Here is a tiny trained network, its code and every weight. The questions are about switching its units off for an input and a target symbol, where a switched-off unit gives its printed mean instead of its output.

import numpy as np


def w(rows, s, z=0):
    codes = np.array(rows[::2]) - 128.0
    scale = np.full(codes.shape[1], s)
    scale[-1] = z or s
    return codes * scale


def f(y):
    return np.maximum(y, 0)


def softmax(a):
    e = np.exp(a - a.max(-1, keepdims=True))
    return e / e.sum(-1, keepdims=True)


def log_softmax(a):
    a = a - a.max(-1, keepdims=True)
    return a - np.log(np.exp(a).sum(-1, keepdims=True))


def net(x, mask):
    ids = ['Δαβγεθξτφ'.index(c) for c in x.split()]
    T = len(ids)
    res = E[ids] + P[:T]
    r = res
    for j in range(2):
        rows = slice(3 * j, 3 * j + 3)
        q, k, v = (r @ M[0][rows].T for M in (Q, K, V))
        z = softmax(np.where(np.tri(T) > 0, q @ k.T / 3**0.5, -1e9)) @ v
        o = O[0][rows]
        res = res + np.where(mask[j], z, o[:, -1]) @ o[:, :-1]
    y = f(res @ A[0][:, :-1].T + A[0][:, -1])
    res = res + np.where(mask[2:18], y, B[0][:, -1]) @ B[0][:, :-1]
    return log_softmax(res[-1] @ U[:, :-1].T + U[:, -1])


Q, K, V, O, A, B = {}, {}, {}, {}, {}, {}
E = w([
[75,150,90,106],'Δ',
[146,36,162,164],'α',
[104,50,165,192],'β',
[90,41,135,165],'γ',
[162,201,56,244],'ε',
[118,39,98,106],'θ',
[2,122,126,163],'ξ',
[151,114,142,10],'τ',
[105,250,195,126],'φ',
],0.017)
P = w([
[164,8,165,194],'0',
[168,2,209,157],'1',
[138,38,210,126],'2',
[145,63,171,119],'3',
[170,91,160,104],'4',
[170,94,161,109],'5',
[162,102,139,103],'6',
[172,135,151,106],'7',
[190,148,150,91],'8',
[183,113,139,94],'9',
[158,96,135,141],'10',
],0.006)
Q[0] = w([
[79,210,82,139],'H0',
[22,223,84,79],'H0',
[75,127,59,219],'H0',
[74,180,129,150],'H1',
[21,2,87,106],'H1',
[160,109,157,202],'H1',
],0.0087)
K[0] = w([
[100,2,112,82],'H0',
[190,128,246,124],'H0',
[123,165,114,67],'H0',
[187,84,132,119],'H1',
[200,203,115,104],'H1',
[83,86,111,52],'H1',
],0.0085)
V[0] = w([
[16,147,209,119],'H0',
[185,160,158,43],'H0',
[2,200,121,109],'H0',
[155,162,143,169],'H1',
[169,144,77,33],'H1',
[139,187,204,91],'H1',
],0.0084)
O[0] = w([
[74,108,195,107,200],'H0',
[157,145,110,89,3],'H0',
[69,203,67,127,2],'H0',
[128,254,80,158,88],'H1',
[143,114,128,31,6],'H1',
[169,184,223,154,97],'H1',
],0.0089,0.0023)
A[0] = w([
[174,92,130,99,142],'N0',
[132,184,34,126,224],'N1',
[194,65,81,155,161],'N2',
[179,136,112,106,194],'N3',
[69,83,80,148,126],'N4',
[151,108,44,140,143],'N5',
[175,92,139,150,132],'N6',
[153,186,134,164,254],'N7',
[128,141,190,76,111],'N8',
[137,59,180,137,135],'N9',
[209,102,150,134,43],'N10',
[2,97,164,65,4],'N11',
[158,88,117,202,150],'N12',
[84,190,41,64,127],'N13',
[128,73,125,101,103],'N14',
[95,109,112,209,105],'N15',
],0.011,0.0055)
B[0] = w([
[163,107,97,177,188],'N0',
[110,70,204,135,167],'N1',
[170,178,153,111,227],'N2',
[73,116,142,123,165],'N3',
[94,160,37,146,201],'N4',
[168,34,125,88,170],'N5',
[194,153,116,116,192],'N6',
[93,90,101,169,187],'N7',
[169,118,154,206,184],'N8',
[115,178,112,51,255],'N9',
[112,138,135,209,161],'N10',
[149,63,151,112,203],'N11',
[156,170,102,72,227],'N12',
[139,59,130,254,139],'N13',
[154,120,80,49,191],'N14',
[85,192,171,123,215],'N15',
],0.0082,0.0088)
U = w([
[135,59,90,186,4],'Δ',
[167,178,127,133,17],'α',
[126,204,147,108,42],'β',
[114,174,98,95,79],'γ',
[174,135,79,218,203],'ε',
[147,107,58,132,27],'θ',
[78,122,114,120,189],'ξ',
[170,46,176,134,242],'τ',
[141,153,253,170,179],'φ',
],0.012,0.0033)

Each question gives the input, a string of symbols that net reads in full, and the target symbol t.
The units are the heads (3 rows each of Q, K, V and O) and the neurons (one row each of A and B). Each row of codes is followed by its name. A weight is (code - 128) times the scale printed after its matrix; where a second scale follows, it is the last column's (O, A, B and U).
mask holds one flag per unit, heads first, then neurons. A switched-off unit (its flag False) gives its mean, the last column of its rows in O or B, instead of its output. The means were averaged over made-up inputs and are rounded, as every weight is.
A unit's drop is (log p(t) with every unit on - log p(t) with that unit switched off) / (log p(t) with every unit on - log p(t) with every unit switched off).
The circuit of an input: a set's keep is (log p(t) with only the set's units on - log p(t) with every unit switched off) / (log p(t) with every unit on - log p(t) with every unit switched off). Starting from the 12 units with the biggest drops (on a tie, the unit counted first), units are removed one at a time, each time the one whose removal leaves the highest keep (on an exact tie, the one counted first), for as long as the keep stays at least 0.8.
units of the circuit, in order: the units of the circuit, biggest drop first
unit that matters most: the unit with the biggest drop
top k neurons: the k neurons with the biggest drops, biggest first
heads that matter: for each layer, one digit per head in row order, 1 if its drop is at least 0.15 and else 0, layers parted by /
drop of u: that unit's drop, to one decimal
input τ τ γ τ τ α τ Δ ξ, target τ: heads that matter : 01
input θ τ φ τ, target φ: units of the circuit, in order : [H1, N8]
input α α β, target β: unit that matters most : N9
input Δ τ ξ Δ, target τ: heads that matter : 11
input τ α ξ γ γ, target ξ: units of the circuit, in order : [H0, N4]
input Δ ξ θ ε γ, target γ: heads that matter : 00
input φ φ α, target φ: heads that matter : 01
input β τ α φ φ α γ, target φ: top 2 neurons : [N4, N14]
input τ φ α α, target φ: units of the circuit, in order : [H1, H0]
input ε γ ε α Δ τ τ ε τ α Δ, target τ: heads that matter : 10
input φ γ α φ θ, target φ: heads that matter : 01
input φ ξ ξ γ τ ε Δ, target Δ: heads that matter : 00
input γ Δ ε Δ θ, target θ: top 2 neurons : [N4, N5]
input α τ ξ Δ ξ α Δ ξ ξ α θ, target ξ: units of the circuit, in order : [H0]
input φ ε φ ε, target φ: top 3 neurons : [N1, N15, N4]
input φ α φ φ τ φ α θ τ φ θ, target φ: drop of N4 : 0.2
input γ φ γ ξ ξ τ ξ ξ α β, target ξ: drop of N0 : 0.0
input γ Δ γ γ θ β θ τ, target τ: drop of H0 : 0.2
input ξ θ γ γ φ γ, target φ: drop of H0 : 0.1
input τ ξ φ ξ, target φ: top neuron : [N14]
